Below are the code and all the weights of a small trained network. Each question names an input and a target symbol and asks about switching units off, where a switched-off unit gives its printed mean instead of its output.

import numpy as np


def w(rows, s, z=0):
    codes = np.array(rows[::2]) - 128.0
    scale = np.full(codes.shape[1], s)
    scale[-1] = z or s
    return codes * scale


def f(y):
    return y / 2 * (1 + np.tanh(0.7978845608 * (y + 0.044715 * y**3)))


def softmax(a):
    e = np.exp(a - a.max(-1, keepdims=True))
    return e / e.sum(-1, keepdims=True)


def log_softmax(a):
    a = a - a.max(-1, keepdims=True)
    return a - np.log(np.exp(a).sum(-1, keepdims=True))


def net(x, mask):
    ids = ['αζηθμξπτψω'.index(c) for c in x.split()]
    T = len(ids)
    res = E[ids] + P[:T]
    r = res
    for j in range(3):
        rows = slice(3 * j, 3 * j + 3)
        q, k, v = (r @ M[0][rows].T for M in (Q, K, V))
        z = softmax(np.where(np.tri(T) > 0, q @ k.T / 3**0.5, -1e9)) @ v
        o = O[0][rows]
        res = res + np.where(mask[j], z, o[:, -1]) @ o[:, :-1]
    y = f(res @ A[0][:, :-1].T + A[0][:, -1])
    res = res + np.where(mask[3:7], y, B[0][:, -1]) @ B[0][:, :-1]
    return log_softmax(res[-1] @ U[:, :-1].T + U[:, -1])


Q, K, V, O, A, B = {}, {}, {}, {}, {}, {}
E = w([
[154,75,165,111,148],'α',
[178,86,216,153,142],'ζ',
[180,122,171,220,132],'η',
[93,197,186,210,212],'θ',
[95,228,74,146,89],'μ',
[175,147,35,124,105],'ξ',
[136,238,62,41,94],'π',
[250,149,127,87,169],'τ',
[148,246,63,61,214],'ψ',
[234,183,102,172,16],'ω',
],0.012)
P = w([
[148,26,1,80,175],'0',
[169,69,72,101,154],'1',
[176,91,119,111,146],'2',
[174,113,146,115,140],'3',
[172,130,174,118,131],'4',
[165,143,191,123,124],'5',
[162,158,203,126,118],'6',
[159,172,226,127,113],'7',
[152,182,241,134,108],'8',
],0.008)
Q[0] = w([
[141,100,149,115,91],'H0',
[142,99,145,190,146],'H0',
[154,148,92,174,83],'H0',
[86,120,136,136,77],'H1',
[133,103,126,136,155],'H1',
[125,146,108,110,143],'H1',
[42,98,131,98,97],'H2',
[195,147,140,109,162],'H2',
[253,181,143,124,103],'H2',
],0.038)
K[0] = w([
[181,73,179,96,62],'H0',
[126,64,152,246,182],'H0',
[165,146,44,236,35],'H0',
[128,70,26,168,74],'H1',
[109,125,124,126,178],'H1',
[115,176,133,98,127],'H1',
[200,43,92,139,96],'H2',
[80,172,184,61,162],'H2',
[39,253,150,111,110],'H2',
],0.021)
V[0] = w([
[156,136,153,122,184],'H0',
[165,99,83,77,172],'H0',
[125,110,95,156,182],'H0',
[125,117,57,157,173],'H1',
[83,171,155,118,61],'H1',
[157,111,155,144,77],'H1',
[205,104,121,224,101],'H2',
[183,98,168,4,66],'H2',
[88,127,111,148,6],'H2',
],0.015)
O[0] = w([
[127,162,92,155,94,194],'H0',
[124,130,162,203,114,202],'H0',
[178,143,147,121,76,119],'H0',
[134,149,129,88,149,126],'H1',
[156,83,192,154,123,16],'H1',
[136,174,121,147,139,163],'H1',
[135,146,90,83,14,149],'H2',
[246,109,82,152,159,169],'H2',
[116,44,77,199,108,1],'H2',
],0.013,0.0073)
A[0] = w([
[134,86,155,121,135,81],'N0',
[162,200,205,249,63,50],'N1',
[47,144,166,115,129,3],'N2',
[184,84,87,93,153,210],'N3',
],0.011,0.0044)
B[0] = w([
[254,113,114,84,96,118],'N0',
[147,75,124,94,138,254],'N1',
[166,104,147,146,112,210],'N2',
[122,141,147,166,109,253],'N3',
],0.026,0.0097)
U = w([
[111,195,161,176,79,229],'α',
[203,55,140,94,106,164],'ζ',
[120,124,98,61,74,114],'η',
[143,111,224,125,55,82],'θ',
[70,48,102,122,130,198],'μ',
[139,135,126,138,97,88],'ξ',
[170,90,167,208,140,86],'π',
[254,162,134,97,90,5],'τ',
[143,144,157,82,173,107],'ψ',
[166,94,117,162,41,61],'ω',
],0.0049,0.011)

Each question gives the input, a string of symbols that net reads in full, and the target symbol t.
The units are the heads (3 rows each of Q, K, V and O) and the neurons (one row each of A and B). Each row of codes is followed by its name. A weight is (code - 128) times the scale printed after its matrix; where a second scale follows, it is the last column's (O, A, B and U).
mask holds one flag per unit, heads first, then neurons. A switched-off unit (its flag False) gives its mean, the last column of its rows in O or B, instead of its output. The means were averaged over made-up inputs and are rounded, as every weight is.
A unit's drop is (log p(t) with every unit on - log p(t) with that unit switched off) / (log p(t) with every unit on - log p(t) with every unit switched off).
The circuit of an input: a set's keep is (log p(t) with only the set's units on - log p(t) with every unit switched off) / (log p(t) with every unit on - log p(t) with every unit switched off). Starting from all 7 units, units are removed one at a time, each time the one whose removal leaves the highest keep (on an exact tie, the one counted first), for as long as the keep stays at least 0.8.
units of the circuit, in order: the units of the circuit, biggest drop first
unit that matters most: the unit with the biggest drop
k most important neurons: the k neurons with the biggest drops, biggest first
which heads matter: for each layer, one digit per head in row order, 1 if its drop is at least 0.15 and else 0, layers parted by /
drop of u: that unit's drop, to one decimal
input η ζ μ η ξ τ τ, target μ: which heads matter	001
input τ π ω τ τ η ω, target π: unit that matters most	H2
input τ τ η ω π, target π: which heads matter	011
input π ω τ ω ω η τ τ θ, target θ: which heads matter	111
input τ π η π μ ζ ξ η η, target μ: units of the circuit, in order	(H2, N2, N1)
input τ ω τ η η θ τ ω η, target θ: which heads matter	101
input η ζ μ ξ α, target μ: units of the circuit, in order	(H2, N3)
input ψ τ ω ξ, target ψ: units of the circuit, in order	(H2, H0)
input τ θ τ τ μ η η ω, target μ: which heads matter	101
input τ ζ τ τ π τ μ α, target μ: units of the circuit, in order	(H2, N2)
input ψ π ξ ω τ η μ μ, target μ: which heads matter	011
input η ω τ ω ω θ τ η, target ζ: which heads matter	000
input ω ζ τ τ θ μ, target μ: units of the circuit, in order	(H2, N3)
input τ τ ξ, target α: units of the circuit, in order	(N1)
input η μ η τ τ τ θ α ξ, target θ: units of the circuit, in order	(H2, N2)
input τ ω η τ η τ τ, target τ: which heads matter	001
input μ ω τ ω η, target μ: 2 most important neurons	(N3, N2)
input ψ θ τ ψ τ τ ξ θ, target ζ: 3 most important neurons	(N2, N1, N3)
input ξ η η ω ψ τ, target ψ: 2 most important neurons	(N3, N2)
input τ θ ω α π η ω α ω, target ζ: unit that matters most	H1
input τ τ θ τ μ τ τ, target μ: 2 most important neurons	(N2, N1)
input η π η η τ θ τ ψ, target ψ: drop of H2	0.7
input ω α η, target η: drop of N3	0.2
input τ ω τ ω ω θ τ α α, target θ: drop of H1	0.1
